[[125 135 130 148  99]
 [143 126 140 153 115]
 [120 110 130 144 117]
 [113 109 129 151 111]]
|
[[143 126 140]
 [120 110 130]]

[[135 149 108 130]
 [135 150 108 129]
 [141 109 111 138]
 [135 150 108 129]
 [135 149 108 129]]
|
[[135 150 108]
 [141 109 111]]

[[135 122 124]
 [134 128 124]
 [105 123 142]]
|
[[134 128 124]
 [105 123 142]]

[[123 121 103 150 132]
 [127 131 142 113 124]
 [143 139 138 119 110]
 [129 130 140 119 123]
 [134 135 148 108 118]]
|
[[127 131 142]
 [143 139 138]]

[[142 125 119 139]
 [141 124 126 136]
 [110 112 130 140]
 [150 140 125 113]
 [111 132 135 118]]
|
[[141 124 126]
 [110 112 130]]

[[126 114 118 131 140]
 [131 123 142 131 124]
 [149 131 129 146 123]
 [118 135 122 128 128]]
|
[[131 123 142]
 [149 131 129]]

[[115 130 154 112]
 [136 117 118 114]
 [107 123 120 133]
 [135 136 121 118]
 [136 139 140 115]]
|
[[136 117 118]
 [107 123 120]]
---
[[115 131 129 125]
 [140 143 129 132]
 [121 114 128 125]
 [104 154 129 121]]
|
[[115 131]
 [140 143]
 [121 114]]

[[143 118 119 137 141]
 [128 144 133 123 120]
 [122 147 134 129 133]
 [106 135 121 140 134]]
|
[[143 118]
 [128 144]
 [122 147]]

[[140 138 135]
 [119 139 143]
 [137 138 122]
 [150 126 110]
 [133 136 142]]
|
[[140 138]
 [119 139]
 [137 138]]

[[127 139 125 144]
 [135 121 140 127]
 [115 136 108 121]
 [116 137 100 122]
 [125 129 122 126]]
|
[[127 139]
 [135 121]
 [115 136]]

[[124 122 105]
 [124 107 117]
 [124 127 104]
 [125 121 105]]
|
[[124 122]
 [124 107]
 [124 127]]

[[131 151 139]
 [142 151 153]
 [102 135 134]
 [136 145 157]
 [130 115 107]]
|
[[131 151]
 [142 151]
 [102 135]]

[[139 156]
 [122 117]
 [123 124]
 [117 146]
 [115 157]]
|
[[139 156]
 [122 117]
 [123 124]]

[[128 110]
 [131 139]
 [103 126]
 [126 123]]
|
[[128 110]
 [131 139]
 [103 126]]

[[118 141 148 107 114]
 [111 112 144 142 133]
 [134 120 139 143 155]
 [135 119 139 145 155]]
|
[[118 141]
 [111 112]
 [134 120]]
---
[[129 132 140 153]
 [148 122 119 121]
 [141 117 121 123]
 [120 135 118  99]
 [138 119 139 156]]
|
[[129 132]
 [148 122]
 [141 117]]

[[132 147 148 140]
 [100 126 106 126]
 [144 134 157 142]]
|
[[132 147]
 [100 126]
 [144 134]]

[[117 134 119 136]
 [130 136 132 111]
 [119 141 122 149]
 [116 136 120 137]]
|
[[117 134]
 [130 136]
 [119 141]]

[[108 114 117 149 136]
 [143 133 116 127 120]
 [142 143 116 107 106]
 [134 134 140 118 125]]
|
[[108 114]
 [143 133]
 [142 143]]

[[133 128 125 119]
 [125 100 126 134]
 [126 127 133 118]]
|
[[133 128]
 [125 100]
 [126 127]]

[[146 157 144]
 [113 124 126]
 [146 104 134]
 [133 127 128]]
|
[[146 157]
 [113 124]
 [146 104]]

[[109 150 147]
 [104 156 153]
 [144 107 110]
 [142 108 110]]
|
[[109 150]
 [104 156]
 [144 107]]

[[103 128]
 [104 129]
 [104 128]
 [116 130]
 [104 128]]
|
[[103 128]
 [104 129]
 [104 128]]

[[148 156 153 134]
 [148 121 131 134]
 [148 125 141 134]
 [148 156 153 134]]
|
[[148 156]
 [148 121]
 [148 125]]
